Each row is followed by its class number.
[45,4,-70,-142,251,57,-65,11,-45,77,371,-150,88,-102,227,205,-34,-36,125,40,52,-163,-42,-39,-100,200,-14,74,-71,256,-69,158]  2
[-135,-52,207,-63,-124,-21,30,2,-81,-132,-89,-100,-112,81,-320,119,209,-28,145,-235,-12,264,-100,125,-83,-124,2,10,124,-76,-264,-48]  8
[266,43,-29,46,-116,-97,56,-152,-29,146,-108,14,245,34,-6,-161,-152,115,-193,173,25,-332,218,111,41,56,-170,-2,2,-47,92,-17]  4
[168,-83,47,-58,-164,-44,-38,66,-136,-202,-107,-92,178,138,74,-55,-42,71,-176,-9,-3,-347,6,243,52,5,-227,-49,174,34,-24,32]  10
[212,49,-42,26,265,21,-152,11,54,279,347,-109,105,-151,74,379,55,-57,169,169,74,83,31,-118,-92,234,102,70,-2,-27,-148,-110]  1
[-120,-114,-9,-1,-244,-14,148,-19,10,-217,-421,13,-12,111,-97,-366,21,77,-177,-140,-42,-285,28,167,74,-176,-129,-33,39,-14,118,139]  1
[-99,-1,16,-21,-11,46,223,-105,38,93,-317,-33,51,-14,-118,-283,-124,51,-153,-52,20,-286,139,33,79,-232,-63,84,-11,65,110,179]  1
[-30,72,115,74,199,43,57,-131,54,368,-43,-58,-39,-147,-322,136,-9,-97,60,-26,71,171,142,-128,-15,-169,59,99,-13,-86,-210,-109]  10
[-211,-76,1,-189,10,43,-73,313,-93,-537,268,3,-115,117,365,78,29,-33,129,-142,-89,144,-358,29,-46,112,67,5,14,274,65,219]  5
[67,90,28,-74,13,6,38,-142,-50,236,98,-22,40,-31,-59,14,-44,-12,7,30,7,-120,147,-13,-25,-8,-70,68,-87,34,5,47]  7
[-287,-159,-212,65,-3,44,44,223,173,-325,-373,85,-68,-60,195,-396,-77,25,-122,-42,-61,-56,-147,-91,56,-47,140,-20,-128,68,271,201]  0
[92,108,40,122,36,13,151,-119,29,81,-250,169,164,2,-33,-204,-352,53,-267,136,-78,58,232,-58,169,-188,-23,60,-37,-92,172,-79]  4
[305,-80,35,37,-276,-144,-115,100,-114,-271,-174,1,225,198,38,-38,-43,146,-212,103,-45,-237,2,270,59,103,-194,-122,225,-134,37,-145]  10
[-56,26,142,64,-209,-54,12,-29,-32,-242,-179,155,-128,141,-179,-25,-7,-1,-48,-71,-122,352,-62,70,68,-163,13,-49,104,-196,31,-195]  3
[-238,-19,143,40,10,48,77,32,55,-168,-201,86,-146,28,-216,-25,-15,-53,37,-154,-63,432,-76,-61,29,-216,128,20,19,-90,-45,-46]  6
[-31,-14,-18,-273,404,97,-161,116,-103,131,687,-342,6,-200,319,467,118,-171,368,-35,172,-22,-234,-83,-235,244,114,144,-101,392,-268,285]  0
[195,11,48,-191,7,-61,-69,-95,-194,193,424,-227,91,-2,82,240,152,-5,187,20,107,-270,2,129,-177,202,-129,54,-31,188,-196,124]  0
[-152,-110,-63,-87,105,33,-164,242,43,-247,229,-139,-104,-37,155,196,182,-80,219,-88,58,153,-330,-31,-150,194,161,-15,27,119,-119,115]  5
[82,50,-49,95,265,83,-270,405,97,-277,277,147,22,-47,402,317,-290,-78,-10,265,-14,590,-270,-230,89,109,325,-37,98,-11,90,-204]  0
[340,148,130,-60,-16,-93,-127,-37,-157,143,476,-4,98,78,79,367,-21,16,90,171,6,96,43,80,-61,182,-58,21,91,1,-95,-164]  1
[-128,-43,-129,75,30,-1,-149,239,106,-340,96,194,-125,24,326,-53,-73,-19,3,70,-104,281,-214,-153,29,113,214,-81,-79,11,268,-26]  6
[67,-111,152,37,-122,-4,-98,104,-78,-270,-218,-95,38,129,-170,129,52,14,-83,-91,-5,134,-117,196,29,-77,-72,-81,261,-145,-235,-156]  10
[-283,-25,-43,51,274,133,-93,196,155,-124,58,68,-200,-151,59,163,-57,-165,123,-51,-16,536,-230,-246,26,-64,323,33,-28,26,4,-32]  3
[30,81,-28,3,1,10,-49,-103,-19,188,173,90,-58,-20,-12,56,25,-51,39,26,-48,48,105,-69,-24,46,-23,25,-140,-32,3,-56]  7
[380,-25,-185,-114,68,-80,-305,9,-81,184,604,-157,190,-73,403,336,125,-3,176,238,82,-371,-39,52,-135,525,-77,-35,-31,150,-41,37]  3
[-50,-1,3,-128,312,100,-46,53,30,63,272,-152,36,-133,182,184,-38,-108,102,-4,83,-19,-80,-101,-77,80,110,91,-61,196,-46,160]  9
[47,-4,86,-85,-234,-71,193,-210,-108,75,-229,-44,72,118,-205,-272,-24,109,-112,-89,0,-379,167,203,18,-116,-240,28,26,36,14,141]  5
[-128,-121,30,-39,4,62,126,-11,25,-156,-383,-141,62,0,-196,-154,2,38,-85,-157,16,-150,-11,105,20,-145,-69,-1,83,23,-91,129]  2
[-532,-91,-37,15,-115,-5,141,176,130,-359,-294,225,-379,41,-51,-333,136,-30,79,-267,-167,289,-165,-106,-3,-171,203,11,-160,23,199,132]  1
[342,-39,56,-153,-249,-187,-53,-127,-245,146,190,-224,216,123,-22,66,189,129,-1,39,72,-626,122,343,-126,212,-371,-28,121,84,-156,46]  10
[395,95,138,93,-90,-99,-43,-278,-29,435,-16,-7,171,23,-351,153,43,23,-76,151,63,-34,317,111,-21,54,-151,-27,114,-280,-220,-317]  9
[-205,-26,-155,270,-102,-56,-11,-19,249,106,-349,293,-259,-61,-206,-291,74,-20,-6,26,-79,301,73,-214,9,-64,213,-55,-200,-263,135,-199]  0
[-135,-80,-106,-72,-49,-45,-143,336,-38,-563,252,161,-81,110,517,-18,-65,31,41,-7,-162,191,-305,-17,1,207,123,-53,-86,197,251,107]  4
[50,115,-147,177,195,-7,103,-188,197,515,-163,107,102,-227,-50,-236,-223,-27,-176,208,42,-233,350,-244,65,-80,22,116,-196,-76,197,-33]  10
[-38,45,-195,-27,299,41,-243,112,118,233,509,-6,-113,-226,244,301,75,-136,274,117,54,169,-101,-281,-145,311,235,53,-218,107,5,27]  7
[-157,-35,-128,-105,147,3,-199,183,15,-114,470,34,-198,-79,342,230,154,-115,288,-22,-36,197,-256,-147,-113,257,202,6,-144,181,36,80]  3
[313,44,169,-90,-353,-135,25,-109,-244,-167,8,34,201,287,26,-75,-105,160,-177,72,-51,-272,98,316,61,-5,-306,-74,170,-17,80,-36]  6
[-351,-29,-148,-20,13,19,20,222,101,-344,49,257,-220,22,368,-285,-104,-27,-11,-49,-132,127,-173,-180,43,-3,183,-12,-216,194,405,198]  6
[101,57,24,-120,176,-64,-254,60,-76,292,688,-152,-80,-107,85,493,236,-134,363,63,95,38,-68,-69,-267,337,56,49,-55,139,-266,-66]  10
[-210,-106,174,45,-562,-167,215,54,-108,-543,-468,133,-198,315,-317,-419,95,189,-139,-260,-160,191,-137,299,44,-309,-114,-103,153,-133,129,-56]  0
[43,97,-86,154,-77,-96,111,-287,154,566,-212,186,-64,-123,-368,-215,47,29,-56,91,-13,-43,397,-155,12,-47,-5,38,-191,-267,65,-190]  7
[-150,-94,-390,91,317,62,-103,33,350,446,38,-77,-60,-360,130,-143,173,-118,108,102,150,-350,73,-293,-133,283,194,11,-302,90,71,189]  9
[-199,59,64,222,-139,26,217,-73,117,-136,-547,345,-114,89,-241,-414,-258,29,-277,-51,-176,311,159,-107,223,-407,60,-3,-50,-211,242,-162]  4
[89,94,-153,-35,381,58,-156,23,100,383,517,-40,50,-234,304,257,-71,-109,173,223,100,-34,32,-276,-94,274,167,84,-184,179,36,73]  6
[-547,-96,47,65,-80,90,266,-168,140,-23,-616,91,-325,-29,-386,-504,93,-65,-75,-385,-100,60,75,-43,26,-418,69,34,-219,-61,71,163]  9
[192,-39,233,-5,-236,-30,128,-156,-120,-131,-403,-81,209,187,-296,-106,-75,110,-259,-66,-2,-135,118,313,107,-216,-250,-45,261,-164,-110,-68]  9
[200,-96,74,-25,-211,-45,-112,49,-94,-230,-106,-171,134,157,-95,88,66,87,-52,-10,58,-125,-136,275,-27,78,-145,-100,270,-84,-173,-45]  5
[-95,-55,-30,-26,-13,99,-60,240,-20,-469,-50,97,6,100,380,-115,-257,2,-180,-8,-111,87,-182,-3,152,-49,51,-33,50,148,234,111]  8
[387,52,103,-153,148,13,-172,78,-245,-74,481,-188,311,58,358,393,-195,-3,-42,175,46,-206,-43,139,-3,183,-168,44,173,190,-87,13]  10
[-610,-171,-52,31,-194,28,156,141,165,-380,-581,146,-396,30,-275,-426,255,-22,45,-376,-152,256,-166,-62,1,-246,158,-43,-145,-105,94,126]  7
[63,-65,-151,138,-278,-117,-95,148,112,-302,-254,202,14,93,180,-303,-92,106,-183,131,-112,-37,-41,31,98,125,-2,-139,24,-125,300,-52]  8
[-5,12,-40,67,105,49,194,-139,67,255,-358,-5,154,-101,-89,-285,-213,38,-247,41,8,-332,267,-46,124,-205,-99,102,-54,6,95,91]  10
[-300,-65,14,60,4,88,216,-101,124,21,-509,17,-111,-73,-291,-286,-14,-23,-92,-179,-43,58,60,-47,88,-315,55,58,-25,-83,16,69]  3
[261,103,13,-236,305,106,-211,76,-188,83,743,-186,180,-59,438,516,-95,-95,149,146,51,-83,-81,-40,-84,290,-20,95,-30,274,-85,106]  7
[243,70,35,-118,40,-99,-226,7,-124,171,658,-133,8,12,87,467,230,-40,322,98,74,42,-99,34,-232,386,-4,3,20,65,-247,-80]  5
[158,-109,-116,-20,-188,-109,-142,5,-45,-3,60,-101,60,43,83,-31,202,51,40,48,51,-313,-23,162,-127,251,-115,-81,-13,-1,-65,31]  0
[-89,107,18,-47,264,130,71,-139,50,349,63,-56,-13,-174,-123,67,-127,-119,35,-8,62,31,129,-183,-7,-132,79,144,-137,71,-32,94]  7
[32,88,135,-33,77,36,-56,59,-106,-247,249,53,-22,81,112,247,-113,-51,24,-1,-95,396,-120,-9,15,-12,29,0,75,27,-61,-100]  2
[-68,90,-292,191,333,31,-85,-59,239,435,334,138,-146,-310,222,-28,-101,-94,103,222,2,181,73,-425,-84,155,309,87,-397,32,240,-52]  0
[151,-92,8,-77,-153,-17,-98,71,-137,-232,13,-110,123,136,144,15,40,49,-63,8,-3,-208,-93,208,-32,101,-128,-61,98,55,-53,48]  0
[4,112,171,-13,-126,-83,-93,136,-169,-386,313,235,-138,195,153,181,-81,-29,74,-20,-171,577,-178,9,20,-24,78,-30,38,-15,46,-186]  4
[-65,8,-157,90,23,-56,-114,190,83,-136,106,274,-93,-7,335,-117,-131,-15,-62,126,-118,103,-36,-171,61,114,118,-24,-136,41,289,-50]  10
[62,-12,-8,104,20,-13,60,-54,64,145,-292,4,131,-55,-128,-136,-127,34,-170,68,10,-145,166,8,69,-98,-59,28,28,-108,9,-45]  10
[407,91,-57,-116,239,26,-60,-151,-122,314,408,-181,362,-81,264,232,-191,26,-62,257,83,-412,194,39,-28,247,-175,70,12,185,-60,68]  2
[166,8,-196,-150,275,-95,-368,272,-48,108,899,-83,29,-154,628,451,112,-89,311,215,84,-80,-195,-131,-211,580,121,18,-147,305,-22,95]  10
[113,-75,53,-103,-118,-12,-176,95,-149,-272,201,-77,24,124,150,242,96,-21,51,-39,-33,51,-187,185,-22,144,-67,-71,166,27,-131,-35]  3
[-310,71,86,142,-80,-18,19,-6,138,-23,-217,265,-359,-1,-368,-41,105,-82,121,-133,-117,660,-38,-195,-4,-215,231,-5,-107,-282,0,-230]  7
[262,20,5,-14,245,85,-116,-50,32,321,148,-231,240,-136,-31,286,-74,-41,22,173,181,-160,72,-22,-39,122,-8,29,107,12,-199,-17]  6
[-166,74,111,-88,136,109,76,-41,-15,100,55,-17,-107,-64,-158,95,-49,-114,92,-112,21,194,10,-111,-2,-185,67,102,-53,65,-78,70]  7
[-162,-53,-150,58,-125,-96,187,-243,164,440,-320,-32,-69,-152,-333,-426,140,44,1,-74,89,-441,263,-14,-103,-41,-68,43,-217,-12,32,157]  4
[25,-125,-257,26,68,14,-248,292,83,-311,159,28,52,-28,505,-9,-81,11,-38,133,-28,-71,-218,-46,-6,328,112,-92,-73,140,184,90]  4
[-2,-69,-89,16,5,-26,-117,51,71,18,46,-38,-34,-43,31,33,109,-1,77,19,41,-17,-68,-17,-72,146,56,-53,-20,-17,-18,5]  6
[237,48,14,22,148,25,-193,115,-50,-198,292,25,119,34,234,336,-161,2,4,172,-61,278,-109,-27,26,198,38,-37,108,-3,-31,-172]  2
[-60,-76,71,46,-101,60,127,22,-2,-258,-475,-6,54,88,-120,-242,-156,74,-216,-71,-34,-3,-31,92,135,-270,-34,-13,100,-55,63,32]  0
[23,-50,26,23,-262,-88,119,-120,-18,-27,-385,-22,69,85,-217,-301,8,103,-158,-65,-2,-281,122,183,19,-107,-159,-34,37,-79,30,37]  4
